Below is a small trained network, with its code and all its weights. Each question gives an input and a class and asks what happens when units are switched off, that is, made to give their printed mean instead of their output.

import numpy as np


def w(rows, s, z=0):
    codes = np.array(rows[::2]) - 128.0
    scale = np.full(codes.shape[1], s)
    scale[-1] = z or s
    return codes * scale


def f(y):
    return y / 2 * (1 + np.tanh(0.7978845608 * (y + 0.044715 * y**3)))


def log_softmax(a):
    a = a - a.max(-1, keepdims=True)
    return a - np.log(np.exp(a).sum(-1, keepdims=True))


def net(x, mask):
    res = np.array(x, float).reshape(1, 6) / 4 @ E
    y = f(res @ A[0][:, :-1].T + A[0][:, -1])
    res = res + np.where(mask, y, B[0][:, -1]) @ B[0][:, :-1]
    return log_softmax(res[-1] @ U[:, :-1].T + U[:, -1])


A, B = {}, {}
E = w([
[142,212,68,244,203,193,77,191],'x0',
[124,133,135,130,115,127,120,137],'x1',
[100,145,218,170,207,40,113,86],'x2',
[8,138,55,176,90,126,115,76],'x3',
[132,108,112,121,158,120,140,132],'x4',
[127,120,123,126,138,123,134,136],'x5',
],0.013)
A[0] = w([
[219,156,230,114,184,133,133,136,173],'neuron 1',
[107,118,48,101,83,147,135,126,183],'neuron 2',
[254,123,103,61,96,201,136,171,254],'neuron 3',
[60,135,118,159,142,98,122,61,96],'neuron 4',
[122,126,49,97,79,182,140,136,149],'neuron 5',
[155,198,89,227,187,176,105,183,149],'neuron 6',
],0.021,0.006)
B[0] = w([
[149,91,217,146,138,69,69,103,229],'neuron 1',
[176,84,148,134,106,215,165,157,200],'neuron 2',
[44,255,100,85,160,120,197,143,242],'neuron 3',
[75,185,93,65,135,154,184,145,189],'neuron 4',
[173,41,112,147,102,129,98,113,209],'neuron 5',
[138,144,75,244,154,123,53,135,254],'neuron 6',
],0.023,0.035)
U = w([
[94,197,149,42,97,90,206,134,227],'0',
[70,249,53,186,200,142,62,173,194],'1',
[200,31,141,88,55,197,154,142,79],'2',
[202,68,1,210,81,175,55,156,76],'3',
[175,60,235,68,65,8,125,52,135],'4',
[210,144,177,232,165,73,26,132,1],'5',
],0.0082,0.0062)

Each question gives the input, the list of numbers given to net, and the class t.
The units are the neurons (one row each of A and B). Each row of codes is followed by its name. A weight is (code - 128) times the scale printed after its matrix; where a second scale follows, it is the last column's (A, B and U).
mask holds one flag per neuron, in row order. A switched-off neuron (its flag False) gives its mean, the last column of its row in B, instead of its output. The means were averaged over made-up inputs and are rounded, as every weight is.
A unit's drop is (log p(t) with every unit on - log p(t) with that unit switched off) / (log p(t) with every unit on - log p(t) with every unit switched off).
The circuit of an input: a set's keep is (log p(t) with only the set's units on - log p(t) with every unit switched off) / (log p(t) with every unit on - log p(t) with every unit switched off). Starting from all 6 units, units are removed one at a time, each time the one whose removal leaves the highest keep (on an exact tie, the one counted first), for as long as the keep stays at least 0.8.
units of the circuit, in order: the units of the circuit, biggest drop first
unit that matters most: the unit with the biggest drop
top k neurons: the k neurons with the biggest drops, biggest first
drop of u: that unit's drop, to one decimal
input [6,-8,-5,2,6,-1], class 3: units of the circuit, in order	[neuron 5]
input [2,2,2,0,8,6], class 5: top 2 neurons	[neuron 3; neuron 4]
input [-7,1,1,-1,4,7], class 4: units of the circuit, in order	[neuron 6; neuron 3]
input [-4,-5,0,3,-1,-6], class 2: units of the circuit, in order	[neuron 3; neuron 6]
input [-2,-8,-2,4,-8,-4], class 2: units of the circuit, in order	[neuron 6; neuron 3]
input [0,1,1,-3,4,8], class 4: top 3 neurons	[neuron 6; neuron 4; neuron 1]
input [4,-6,-7,1,1,-8], class 3: top 2 neurons	[neuron 5; neuron 2]
input [-1,2,8,0,3,8], class 4: units of the circuit, in order	[neuron 3; neuron 6]
input [-4,-5,4,-8,2,-6], class 4: top 2 neurons	[neuron 1; neuron 6]
input [-5,0,0,-3,-1,-8], class 0: top 2 neurons	[neuron 6; neuron 5]
input [-1,1,-8,3,-3,8], class 2: top 2 neurons	[neuron 6; neuron 5]
input [1,1,8,-7,-1,-7], class 5: top 2 neurons	[neuron 4; neuron 5]
input [-8,-6,0,5,7,-1], class 2: top 3 neurons	[neuron 3; neuron 6; neuron 2]
input [-5,8,-8,2,8,7], class 2: unit that matters most	neuron 5
input [8,0,-1,1,3,7], class 3: top 2 neurons	[neuron 3; neuron 1]
input [-2,-6,-4,-7,-1,-3], class 0: top 2 neurons	[neuron 3; neuron 6]
input [-8,-5,7,-2,2,6], class 4: drop of neuron 6	0.7
input [5,-1,-3,1,-5,-6], class 3: drop of neuron 6	0.0
input [-6,1,-3,6,-6,3], class 2: drop of neuron 6	0.4
input [7,3,6,-1,-2,-1], class 5: unit that matters most	neuron 3
